Below are the code and all the weights of a small trained network. Each question names an input and a target symbol and asks about switching units off, where a switched-off unit gives its printed mean instead of its output.

import numpy as np


def w(rows, s, z=0):
    codes = np.array(rows[::2]) - 128.0
    scale = np.full(codes.shape[1], s)
    scale[-1] = z or s
    return codes * scale


def f(y):
    return np.maximum(y, 0)


def softmax(a):
    e = np.exp(a - a.max(-1, keepdims=True))
    return e / e.sum(-1, keepdims=True)


def log_softmax(a):
    a = a - a.max(-1, keepdims=True)
    return a - np.log(np.exp(a).sum(-1, keepdims=True))


def net(x, mask):
    ids = ['ΘΛΣΨΩαβγδεζηξπτφ'.index(c) for c in x.split()]
    T = len(ids)
    res = E[ids] + P[:T]
    r = res
    for j in range(2):
        rows = slice(3 * j, 3 * j + 3)
        q, k, v = (r @ M[0][rows].T for M in (Q, K, V))
        z = softmax(np.where(np.tri(T) > 0, q @ k.T / 3**0.5, -1e9)) @ v
        o = O[0][rows]
        res = res + np.where(mask[j], z, o[:, -1]) @ o[:, :-1]
    y = f(res @ A[0][:, :-1].T + A[0][:, -1])
    res = res + np.where(mask[2:14], y, B[0][:, -1]) @ B[0][:, :-1]
    return log_softmax(res[-1] @ U[:, :-1].T + U[:, -1])


Q, K, V, O, A, B = {}, {}, {}, {}, {}, {}
E = w([
[188,106,127,109,132,53,47,72,70],'Θ',
[93,116,182,114,169,192,79,185,68],'Λ',
[175,139,99,143,101,234,38,160,113],'Σ',
[45,157,188,118,81,177,146,100,114],'Ψ',
[66,46,50,130,228,129,247,190,86],'Ω',
[189,107,52,149,69,96,135,219,131],'α',
[125,169,63,174,60,51,127,48,91],'β',
[60,219,134,75,131,189,117,149,195],'γ',
[151,171,174,158,21,154,94,99,120],'δ',
[128,79,146,131,64,192,152,219,141],'ε',
[130,48,19,114,146,61,205,93,188],'ζ',
[103,115,139,115,133,83,164,154,90],'η',
[163,200,87,98,156,109,73,132,166],'ξ',
[60,156,75,187,88,161,255,51,196],'π',
[167,14,48,118,183,118,82,131,75],'τ',
[100,42,144,151,172,132,184,33,115],'φ',
],0.0095)
P = w([
[99,67,133,112,108,168,142,68,196],'0',
[113,218,118,79,170,59,94,203,101],'1',
[20,89,28,76,50,230,144,62,13],'2',
[72,170,131,165,155,54,53,186,128],'3',
[211,207,120,63,202,254,210,130,211],'4',
[55,131,149,210,163,49,43,176,160],'5',
],0.0084)
Q[0] = w([
[17,94,126,202,69,156,150,91,48],'H1',
[19,39,26,198,41,153,32,133,11],'H1',
[236,99,137,69,148,231,255,73,111],'H1',
[255,208,203,79,188,103,102,165,196],'H2',
[79,138,136,207,190,3,164,167,87],'H2',
[8,14,78,191,68,47,23,101,21],'H2',
],0.0078)
K[0] = w([
[117,60,242,192,90,141,189,66,248],'H1',
[225,26,219,244,160,93,68,147,254],'H1',
[161,92,71,26,85,235,194,54,63],'H1',
[119,222,55,18,101,139,62,182,17],'H2',
[72,213,185,216,219,42,164,199,64],'H2',
[202,92,235,233,177,88,77,140,231],'H2',
],0.0084)
V[0] = w([
[38,199,90,54,169,74,68,192,58],'H1',
[32,94,131,104,46,99,230,52,135],'H1',
[125,37,233,79,195,192,80,107,51],'H1',
[41,142,254,127,140,53,103,99,139],'H2',
[205,26,40,141,187,23,199,66,75],'H2',
[45,72,113,142,195,147,248,238,127],'H2',
],0.0083)
O[0] = w([
[62,87,136,56,93,95,31,124,100,160],'H1',
[107,102,162,93,55,95,238,66,115,245],'H1',
[182,62,172,98,202,223,107,101,26,91],'H1',
[165,110,186,2,128,84,163,83,86,161],'H2',
[180,31,131,189,97,125,112,48,223,4],'H2',
[69,64,227,211,210,90,186,134,105,111],'H2',
],0.009,0.0043)
A[0] = w([
[211,171,128,86,173,218,171,108,102,71],'N1',
[112,96,125,76,70,239,136,83,151,118],'N2',
[181,103,121,102,169,52,100,255,140,90],'N3',
[205,124,189,141,39,61,47,177,82,109],'N4',
[119,108,24,221,147,194,135,53,205,95],'N5',
[181,214,195,92,153,64,40,134,173,25],'N6',
[68,39,143,97,183,122,120,156,145,179],'N7',
[126,104,120,154,97,19,28,119,79,136],'N8',
[132,231,82,137,139,111,110,149,104,176],'N9',
[166,134,157,121,99,77,197,45,223,172],'N10',
[75,119,81,127,114,178,104,183,108,253],'N11',
[126,159,114,56,83,106,151,147,94,132],'N12',
],0.0076,0.0051)
B[0] = w([
[181,133,96,204,156,74,131,233,64,185],'N1',
[179,97,120,102,195,45,89,90,116,210],'N2',
[187,2,156,149,70,58,142,159,192,195],'N3',
[131,87,154,203,124,213,234,215,54,207],'N4',
[162,135,237,130,136,90,74,206,160,179],'N5',
[166,117,191,186,211,159,181,30,186,205],'N6',
[78,159,165,112,92,142,55,71,116,199],'N7',
[218,172,62,68,156,105,171,141,64,227],'N8',
[106,101,100,170,159,186,133,88,159,244],'N9',
[91,95,34,97,157,177,120,163,104,236],'N10',
[109,156,138,138,110,160,44,97,170,244],'N11',
[100,152,168,132,120,67,138,139,136,254],'N12',
],0.0084,0.0096)
U = w([
[55,115,87,150,90,135,191,138,165,133],'Θ',
[159,65,125,179,92,84,149,168,166,102],'Λ',
[191,129,178,181,183,68,119,81,187,88],'Σ',
[176,214,53,126,133,68,141,183,96,123],'Ψ',
[90,92,176,215,135,101,136,75,120,52],'Ω',
[200,69,149,122,175,146,192,147,91,2],'α',
[109,121,76,163,163,219,86,164,117,97],'β',
[95,127,189,159,2,131,87,231,141,158],'γ',
[132,102,74,75,64,40,103,104,196,118],'δ',
[110,82,112,47,123,198,139,10,113,248],'ε',
[54,203,153,40,63,174,118,127,84,111],'ζ',
[183,90,85,88,114,117,52,137,104,86],'η',
[142,177,209,230,136,221,228,157,80,148],'ξ',
[120,128,151,105,176,177,84,155,44,44],'π',
[105,186,123,92,116,133,40,43,199,218],'τ',
[161,112,201,67,129,36,189,180,96,13],'φ',
],0.0086,0.0049)

Each question gives the input, a string of symbols that net reads in full, and the target symbol t.
The units are the heads (3 rows each of Q, K, V and O) and the neurons (one row each of A and B). Each row of codes is followed by its name. A weight is (code - 128) times the scale printed after its matrix; where a second scale follows, it is the last column's (O, A, B and U).
mask holds one flag per unit, heads first, then neurons. A switched-off unit (its flag False) gives its mean, the last column of its rows in O or B, instead of its output. The means were averaged over made-up inputs and are rounded, as every weight is.
A unit's drop is (log p(t) with every unit on - log p(t) with that unit switched off) / (log p(t) with every unit on - log p(t) with every unit switched off).
The circuit of an input: a set's keep is (log p(t) with only the set's units on - log p(t) with every unit switched off) / (log p(t) with every unit on - log p(t) with every unit switched off). Starting from the 12 units with the biggest drops (on a tie, the unit counted first), units are removed one at a time, each time the one whose removal leaves the highest keep (on an exact tie, the one counted first), for as long as the keep stays at least 0.8.
units of the circuit, in order: the units of the circuit, biggest drop first
unit that matters most: the unit with the biggest drop
k most important neurons: the k neurons with the biggest drops, biggest first
which heads matter: for each layer, one digit per head in row order, 1 if its drop is at least 0.15 and else 0, layers parted by /
drop of u: that unit's drop, to one decimal
input δ δ ζ ε φ, target Λ: units of the circuit, in order -> H2; N5; N10; H1
input δ Θ ε δ Ω Σ, target β: units of the circuit, in order -> H1; N9
input ε δ Ψ ζ, target δ: units of the circuit, in order -> H1; N4
input δ η β, target Ψ: units of the circuit, in order -> H1; H2; N1
input τ Θ τ φ δ, target Σ: units of the circuit, in order -> H2; N5
input β ε Σ ε δ, target β: units of the circuit, in order -> H2; H1
input π ξ φ Ψ δ, target α: units of the circuit, in order -> H1; N1; N2
input δ δ γ, target Ψ: units of the circuit, in order -> H1; N1; H2
input η ξ δ Ψ Ω, target Ψ: units of the circuit, in order -> N1; H2
input δ δ β ξ ε, target δ: units of the circuit, in order -> H1; H2; N2
input ξ ε ξ β ε, target τ: units of the circuit, in order -> H1; H2; N4; N11
input Θ Ω γ β, target Ψ: units of the circuit, in order -> N8; H1
input β η ξ δ τ ε, target γ: unit that matters most -> N3
input Ω δ δ δ Ψ, target Ψ: unit that matters most -> N1
input Θ φ δ η, target φ: 2 most important neurons -> N8; N9
input δ Λ δ δ δ α, target Λ: which heads matter -> 10
input ξ δ η, target τ: which heads matter -> 01
input ε ζ ε, target ξ: which heads matter -> 11
input δ π γ π, target Θ: which heads matter -> 10
input ε δ δ ξ, target Σ: unit that matters most -> N6
input δ η ε δ ξ, target ξ: which heads matter -> 11
input γ ζ ξ, target ζ: which heads matter -> 01
input δ Θ δ Θ, target α: 3 most important neurons -> N4; N6; N8
input δ ε Θ, target Ψ: drop of N1 -> 0.4
